151  133  131  105
110  151  141  113
=> 105, 110

133  101  152  128  132 => 132, 133

127  128  131  118
126  128  133  101
=> 118, 126

102  154  145  112 => 112, 102

139  134  144  133  117  125  114
145  129  138  126  110  111  100
=> 114, 145

138  101  112  110
104  125  131  128
=> 110, 104

106  138  136  136  132  134  120 => 120, 106
---
[142 150 140 153] result: 150

[[144 123 106 124]
 [145 128 106 125]
 [142 121 107 124]] result: 121

[[135 119 134 133]
 [110 115 124 118]
 [141 141 149 128]] result: 141

[140 124 153 142] result: 124

[113 114 133 153] result: 114

[123  99 136 156] result: 99
---
Q: array([118, 105, 150, 137, 111, 135])
A: 150, 105

Q: array([145, 135, 136, 124, 155, 122, 112])
A: 155, 112

Q: array([136, 101, 109, 123, 125, 124, 150])
A: 150, 101

Q:
array([[132, 109, 131, 119, 142],
       [125, 100, 126, 123, 141]])
A: 142, 100

Q: array([101, 152, 125, 158])
A: 158, 101

Q:
array([[136, 158, 133, 107, 130, 139, 127],
       [132, 125, 124, 146, 129, 131, 116]])
A: 158, 107

Q:
array([[130, 131, 129, 138, 130, 127, 137],
       [131, 129, 131, 106, 132, 127, 125]])
A: 138, 106

Q: array([106, 104, 124, 141, 112, 117])
A: 141, 104
---
109  103  101  130  125  154 | 154, 109

120  128  110  110  134
110  139  156  146  112
120  134  124  120  122
| 134, 120

133  129  121  130  151  105  126 | 126, 133

127  144  117  123
115  110  119  131
143  142  104  139
| 123, 143

139  126  125  138  107
137  126  123  102  148
| 107, 137

100  148  136  138  119  137  139 | 139, 100

125  148  129  152  120  117  121 | 121, 125
---
[134 100 143 133 125] => 125
[154 134 148 129 128] => 129
[144 123 122 154] => 123
[135 113 104 157] => 113
[101 138 147 112] => 112
[138 153 125 141 144 127] => 127
---
[[139 133 128 136 115 151 138]
 [116 112 132 127 130 119 102]
 [129 112 139 126 124 143 114]] Answer: 114

[[107 130 135 114 126 122]
 [141 131 128 102 116 139]
 [149 130 123 110 116 139]] Answer: 139

[[133 138 121 129 152 127 124]
 [132 122 130 127 156 126 124]
 [123 114 127 129 137 107 130]] Answer: 130

[[145 120 129 118 126 125]
 [141 106 123 121 142 110]
 [105 139 133 140 130 133]] Answer: 133

[[125 121 129 130 143 131]
 [126 117 145 130 107 119]
 [137 123 126 112 114 115]] Answer: 115

[[152 151 111 136 120 154 133]
 [157 152 100 146 104 150 138]
 [120 145 115 127 147 136 154]] Answer: 154
---
Input:
[[107 108 104 137 126 146 123]
 [121 128 115 133 131 139 129]
 [142 124 123 125 121 153 143]]
Output: 121

Input:
[[122 122 119 155]
 [138 136 140 145]]
Output: 138

Input:
[[142 152 150 148 126]
 [121 115 114 115 137]]
Output: 121

Input:
[[105 111 135 147 123 147]
 [106 114 137 145 120 146]]
Output: 106

Input:
[[118 116 152 142 143 152]
 [123 151 153 119 138 153]]
Output: 123

Input:
[[150 131 137 119 135 145 141]
 [132 125 128 130 124 126 126]
 [111 128 119 131 122 130 129]]
Output: 132

Input:
[[105 129 112 112 108]
 [103 121 102 100  98]]
Output: 103

Input:
[[100 149 139 127 129]
 [111 138 133 126 129]]
Output: 111

Input:
[[150 106 108 129 110 104 110]
 [153 119 104 118 107 108 103]]
Output: 153

Input:
[[131 129 122 150]
 [131 129 123 150]
 [109 117 132 121]]
Output: 131
---
[[108 142 135 134 119 110]
 [152 136 122 133 129 127]] ==> 122

[[105 154  99 100]
 [105 151 115 100]] ==> 115

[[156 133 127 108]
 [155 131 136 107]] ==> 136

[[113 153 122  99 120 104]
 [112 151 123 105 124 107]] ==> 123

[[106 109 106 143 142 126 152]
 [103 104 107 134 142 124 151]] ==> 107

[[140 118 114 130]
 [149 121 111 123]] ==> 111

[[127 133 131 124 124 126 119]
 [129 154 136 124 121 126 112]] ==> 136
---
[[137 118 121  99 125 116 127]
 [142 135 136 117 128 136 101]
 [140 131 114 141 153 122 133]]
101

[[111 116 102 129 112]
 [130 124 130 153 133]]
133

[[118 147 143 154 138]
 [130 142 119 118 156]]
156

[[102 103 126 118]
 [110 130 116 157]
 [134 111 148 119]]
157

[[120 105 132 139 145 119]
 [120 120 128 115 143 118]]
118

[[129 154 128 130 127 133]
 [135 149 141 139 128 139]]
139
